Below are the code and all the weights of a small trained network. Each question names an input and a target symbol and asks about switching units off, where a switched-off unit gives its printed mean instead of its output.

import numpy as np


def w(rows, s, z=0):
    codes = np.array(rows[::2]) - 128.0
    scale = np.full(codes.shape[1], s)
    scale[-1] = z or s
    return codes * scale


def f(y):
    return y / 2 * (1 + np.tanh(0.7978845608 * (y + 0.044715 * y**3)))


def softmax(a):
    e = np.exp(a - a.max(-1, keepdims=True))
    return e / e.sum(-1, keepdims=True)


def log_softmax(a):
    a = a - a.max(-1, keepdims=True)
    return a - np.log(np.exp(a).sum(-1, keepdims=True))


def net(x, mask):
    ids = ['ΓΛΞΦβεπστ'.index(c) for c in x.split()]
    T = len(ids)
    res = E[ids] + P[:T]
    q, k, v = (res @ M[0].T for M in (Q, K, V))
    z = softmax(np.where(np.tri(T) > 0, q @ k.T / 4**0.5, -1e9)) @ v
    res = res + np.where(mask[0], z, O[0][:, -1]) @ O[0][:, :-1]
    y = f(res @ A[0][:, :-1].T + A[0][:, -1])
    res = res + np.where(mask[1:17], y, B[0][:, -1]) @ B[0][:, :-1]
    return log_softmax(res[-1] @ U[:, :-1].T + U[:, -1])


Q, K, V, O, A, B = {}, {}, {}, {}, {}, {}
E = w([
[163,124,131,110,149],'Γ',
[170,109,146,102,133],'Λ',
[176,103,141,97,129],'Ξ',
[164,107,136,106,135],'Φ',
[147,125,98,117,170],'β',
[193,128,110,132,147],'ε',
[176,161,149,129,100],'π',
[87,203,130,114,139],'σ',
[123,170,146,11,144],'τ',
],0.012)
P = w([
[161,113,251,192,243],'0',
[150,128,161,179,179],'1',
[164,133,132,164,142],'2',
[180,134,104,139,97],'3',
[188,149,70,128,79],'4',
[202,161,47,120,66],'5',
[205,181,26,95,50],'6',
[221,192,16,83,40],'7',
[239,208,3,70,21],'8',
],0.005)
Q[0] = w([
[169,102,111,30,162],'h0',
[157,161,228,90,194],'h0',
[252,181,126,100,147],'h0',
[105,132,121,86,53],'h0',
],0.026)
K[0] = w([
[222,181,65,132,106],'h0',
[171,222,126,111,232],'h0',
[133,249,75,70,81],'h0',
[81,62,46,116,122],'h0',
],0.022)
V[0] = w([
[102,156,156,136,111],'h0',
[90,111,33,171,226],'h0',
[247,111,93,244,90],'h0',
[146,41,79,3,191],'h0',
],0.012)
O[0] = w([
[112,97,113,129,129,162],'h0',
[184,215,56,189,124,7],'h0',
[140,170,201,253,26,98],'h0',
[188,225,159,27,189,46],'h0',
],0.011,0.0012)
A[0] = w([
[4,247,225,152,166,75],'n0',
[101,171,104,166,162,172],'n1',
[123,131,105,149,102,214],'n2',
[151,183,155,134,116,88],'n3',
[90,101,89,191,66,63],'n4',
[124,76,147,179,205,85],'n5',
[85,118,90,122,119,2],'n6',
[107,132,196,112,154,125],'n7',
[110,167,53,134,114,77],'n8',
[116,115,115,133,76,153],'n9',
[89,104,116,145,118,107],'n10',
[115,146,94,169,101,116],'n11',
[71,139,188,164,112,138],'n12',
[47,113,102,131,85,125],'n13',
[176,108,109,155,123,111],'n14',
[141,130,80,131,132,120],'n15',
],0.015,0.0045)
B[0] = w([
[131,5,87,143,185,173],'n0',
[149,169,85,112,96,199],'n1',
[173,116,79,187,93,253],'n2',
[188,123,159,90,164,224],'n3',
[56,151,128,60,186,242],'n4',
[114,108,89,192,150,154],'n5',
[145,138,210,132,126,123],'n6',
[121,115,139,189,131,169],'n7',
[93,123,185,89,60,187],'n8',
[125,144,70,174,115,212],'n9',
[175,119,133,128,97,150],'n10',
[142,96,172,187,126,197],'n11',
[142,207,128,140,149,211],'n12',
[182,92,137,108,65,204],'n13',
[171,110,108,109,110,201],'n14',
[116,124,151,83,108,183],'n15',
],0.023,0.0034)
U = w([
[198,209,113,27,47,190],'Γ',
[135,88,206,154,140,59],'Λ',
[131,79,166,159,136,36],'Ξ',
[168,81,23,160,216,253],'Φ',
[60,133,125,21,218,116],'β',
[116,15,2,133,12,161],'ε',
[129,62,235,168,138,75],'π',
[253,118,140,177,120,2],'σ',
[89,232,104,204,135,101],'τ',
],0.0028,0.0056)

Each question gives the input, a string of symbols that net reads in full, and the target symbol t.
The units are the heads (4 rows each of Q, K, V and O) and the neurons (one row each of A and B). Each row of codes is followed by its name. A weight is (code - 128) times the scale printed after its matrix; where a second scale follows, it is the last column's (O, A, B and U).
mask holds one flag per unit, heads first, then neurons. A switched-off unit (its flag False) gives its mean, the last column of its rows in O or B, instead of its output. The means were averaged over made-up inputs and are rounded, as every weight is.
A unit's drop is (log p(t) with every unit on - log p(t) with that unit switched off) / (log p(t) with every unit on - log p(t) with every unit switched off).
The circuit of an input: a set's keep is (log p(t) with only the set's units on - log p(t) with every unit switched off) / (log p(t) with every unit on - log p(t) with every unit switched off). Starting from the 12 units with the biggest drops (on a tie, the unit counted first), units are removed one at a time, each time the one whose removal leaves the highest keep (on an exact tie, the one counted first), for as long as the keep stays at least 0.8.
units of the circuit, in order: the units of the circuit, biggest drop first
k most important neurons: the k neurons with the biggest drops, biggest first
drop of u: that unit's drop, to one decimal
input Φ τ β, target β: units of the circuit, in order => [h0]
input σ Φ β β, target Γ: units of the circuit, in order => [h0, n0, n1, n5]
input σ Φ Φ Λ ε Γ ε, target σ: units of the circuit, in order => [h0, n3, n11]
input Φ σ τ Φ, target β: units of the circuit, in order => [h0, n2]
input ε Γ π, target τ: 3 most important neurons => [n12, n4, n9]
input β σ Ξ Φ π ε Γ ε, target σ: 4 most important neurons => [n3, n11, n2, n14]
input Ξ π β ε π Ξ, target τ: 3 most important neurons => [n12, n9, n4]
input ε ε σ Ξ Ξ Ξ ε π π, target τ: units of the circuit, in order => [h0, n12]
input Ξ ε ε Φ β Λ Φ π Γ, target τ: 3 most important neurons => [n12, n9, n4]
input π Γ Λ, target τ: 2 most important neurons => [n12, n0]
input σ τ β Λ Γ σ σ τ Λ, target β: drop of n0 => 0.0
input ε Ξ β π τ, target β: drop of h0 => 0.6
input Ξ τ π, target β: drop of n9 => 0.1
input β π β, target τ: drop of n9 => 0.1
